Below are the code and all the weights of a small trained network. Each question names an input and a target symbol and asks about switching units off, where a switched-off unit gives its printed mean instead of its output.

import numpy as np


def w(rows, s, z=0):
    codes = np.array(rows[::2]) - 128.0
    scale = np.full(codes.shape[1], s)
    scale[-1] = z or s
    return codes * scale


def norm(h):
    return h / np.sqrt((h * h).mean(-1, keepdims=True) + 1e-5)


def f(y):
    return np.maximum(y, 0)


def softmax(a):
    e = np.exp(a - a.max(-1, keepdims=True))
    return e / e.sum(-1, keepdims=True)


def log_softmax(a):
    a = a - a.max(-1, keepdims=True)
    return a - np.log(np.exp(a).sum(-1, keepdims=True))


def net(x, mask):
    ids = ['ΔΦΩαβγεζηλμξσψ'.index(c) for c in x.split()]
    T = len(ids)
    res = E[ids] + P[:T]
    r = norm(res)
    for j in range(3):
        rows = slice(3 * j, 3 * j + 3)
        q, k, v = (r @ M[0][rows].T for M in (Q, K, V))
        z = softmax(np.where(np.tri(T) > 0, q @ k.T / 3**0.5, -1e9)) @ v
        o = O[0][rows]
        res = res + np.where(mask[j], z, o[:, -1]) @ o[:, :-1]
    y = f(norm(res) @ A[0][:, :-1].T + A[0][:, -1])
    res = res + np.where(mask[3:11], y, B[0][:, -1]) @ B[0][:, :-1]
    return log_softmax(norm(res)[-1] @ U[:, :-1].T + U[:, -1])


Q, K, V, O, A, B = {}, {}, {}, {}, {}, {}
E = w([
[159,135,177,184],'Δ',
[98,142,105,56],'Φ',
[163,135,134,77],'Ω',
[171,124,178,218],'α',
[160,130,169,186],'β',
[101,104,126,140],'γ',
[8,130,88,230],'ε',
[123,162,107,117],'ζ',
[72,97,137,119],'η',
[65,129,169,115],'λ',
[140,143,132,145],'μ',
[63,28,165,197],'ξ',
[143,100,87,115],'σ',
[176,63,175,102],'ψ',
],0.013)
P = w([
[251,227,137,181],'0',
[195,173,143,214],'1',
[152,130,132,172],'2',
[123,110,160,163],'3',
[96,89,158,144],'4',
[69,79,154,159],'5',
[53,67,168,154],'6',
],0.0019)
Q[0] = w([
[62,146,131,137],'h0',
[100,159,88,99],'h0',
[97,212,131,103],'h0',
[184,98,145,88],'h1',
[124,89,154,133],'h1',
[111,112,87,41],'h1',
[124,4,100,75],'h2',
[118,166,161,97],'h2',
[76,157,83,98],'h2',
],0.011)
K[0] = w([
[78,156,137,120],'h0',
[96,135,105,99],'h0',
[123,189,109,112],'h0',
[131,82,102,116],'h1',
[105,100,158,117],'h1',
[93,121,78,67],'h1',
[135,8,138,84],'h2',
[76,137,99,146],'h2',
[93,154,83,57],'h2',
],0.013)
V[0] = w([
[195,151,186,229],'h0',
[133,149,158,150],'h0',
[127,129,131,128],'h0',
[135,116,106,133],'h1',
[152,14,212,157],'h1',
[108,188,217,92],'h1',
[30,165,249,68],'h2',
[54,182,4,148],'h2',
[219,112,147,108],'h2',
],0.0032)
O[0] = w([
[74,122,160,77,198],'h0',
[118,112,137,113,155],'h0',
[129,127,129,128,128],'h0',
[124,120,110,139,125],'h1',
[191,204,31,113,8],'h1',
[142,155,206,84,147],'h1',
[145,253,201,132,47],'h2',
[180,72,124,201,250],'h2',
[90,135,112,134,114],'h2',
],0.0038,0.0011)
A[0] = w([
[80,169,70,49,84],'n0',
[164,122,40,160,45],'n1',
[90,113,46,70,192],'n2',
[138,26,164,98,84],'n3',
[181,200,82,129,135],'n4',
[227,113,55,86,1],'n5',
[52,70,138,75,110],'n6',
[2,123,169,181,83],'n7',
],0.0066,0.0028)
B[0] = w([
[170,223,119,205,149],'n0',
[124,163,204,118,155],'n1',
[90,156,47,145,179],'n2',
[219,78,106,87,170],'n3',
[197,78,153,233,172],'n4',
[2,90,84,82,152],'n5',
[236,192,61,142,185],'n6',
[98,155,184,33,252],'n7',
],0.0055,0.0043)
U = w([
[188,134,165,195,253],'Δ',
[85,169,201,76,191],'Φ',
[155,128,114,86,112],'Ω',
[120,117,120,131,36],'α',
[176,153,113,99,49],'β',
[124,120,118,125,42],'γ',
[111,60,37,114,248],'ε',
[131,128,120,128,38],'ζ',
[26,138,98,166,164],'η',
[131,122,112,112,101],'λ',
[206,45,149,73,67],'μ',
[125,234,50,141,120],'ξ',
[121,126,119,125,32],'σ',
[86,4,162,128,63],'ψ',
],0.012,0.0038)

Each question gives the input, a string of symbols that net reads in full, and the target symbol t.
The units are the heads (3 rows each of Q, K, V and O) and the neurons (one row each of A and B). Each row of codes is followed by its name. A weight is (code - 128) times the scale printed after its matrix; where a second scale follows, it is the last column's (O, A, B and U).
mask holds one flag per unit, heads first, then neurons. A switched-off unit (its flag False) gives its mean, the last column of its rows in O or B, instead of its output. The means were averaged over made-up inputs and are rounded, as every weight is.
A unit's drop is (log p(t) with every unit on - log p(t) with that unit switched off) / (log p(t) with every unit on - log p(t) with every unit switched off).
The circuit of an input: a set's keep is (log p(t) with only the set's units on - log p(t) with every unit switched off) / (log p(t) with every unit on - log p(t) with every unit switched off). Starting from all 11 units, units are removed one at a time, each time the one whose removal leaves the highest keep (on an exact tie, the one counted first), for as long as the keep stays at least 0.8.
units of the circuit, in order: the units of the circuit, biggest drop first
unit that matters most: the unit with the biggest drop
top k neurons: the k neurons with the biggest drops, biggest first
which heads matter: for each layer, one digit per head in row order, 1 if its drop is at least 0.15 and else 0, layers parted by /
drop of u: that unit's drop, to one decimal
input ζ Φ Φ ζ η, target Φ: top 2 neurons -> (n7 n4)
input μ μ μ α σ ζ, target Δ: units of the circuit, in order -> (h2 n4)
input ζ μ ζ ψ ζ α μ, target Φ: which heads matter -> 100
input ε ψ σ α ζ β γ, target ξ: units of the circuit, in order -> (n6 h2)
input μ σ μ, target Φ: units of the circuit, in order -> (h0 h2 n6)
input Φ γ σ γ, target ε: top neuron -> (n2)
input Ω Δ ζ, target Δ: which heads matter -> 001
input ζ ζ γ σ γ, target ε: which heads matter -> 011
input ζ Φ ζ γ, target μ: units of the circuit, in order -> (n3 n6)
input σ λ Ω β μ σ Ω, target ε: top 3 neurons -> (n5 n7 n2)
input Ω σ ψ η, target ξ: which heads matter -> 011
input ζ σ σ η, target ε: top 2 neurons -> (n6 n2)
input ζ ζ ζ ε λ ζ ζ, target Φ: drop of h1 -> 2.4
input σ Ω λ ζ ζ ζ, target Φ: unit that matters most -> h1
input Ω ζ ζ Ω Φ, target ξ: drop of n0 -> 0.2
input μ Δ σ ζ β σ Ω, target ε: drop of n2 -> 0.1
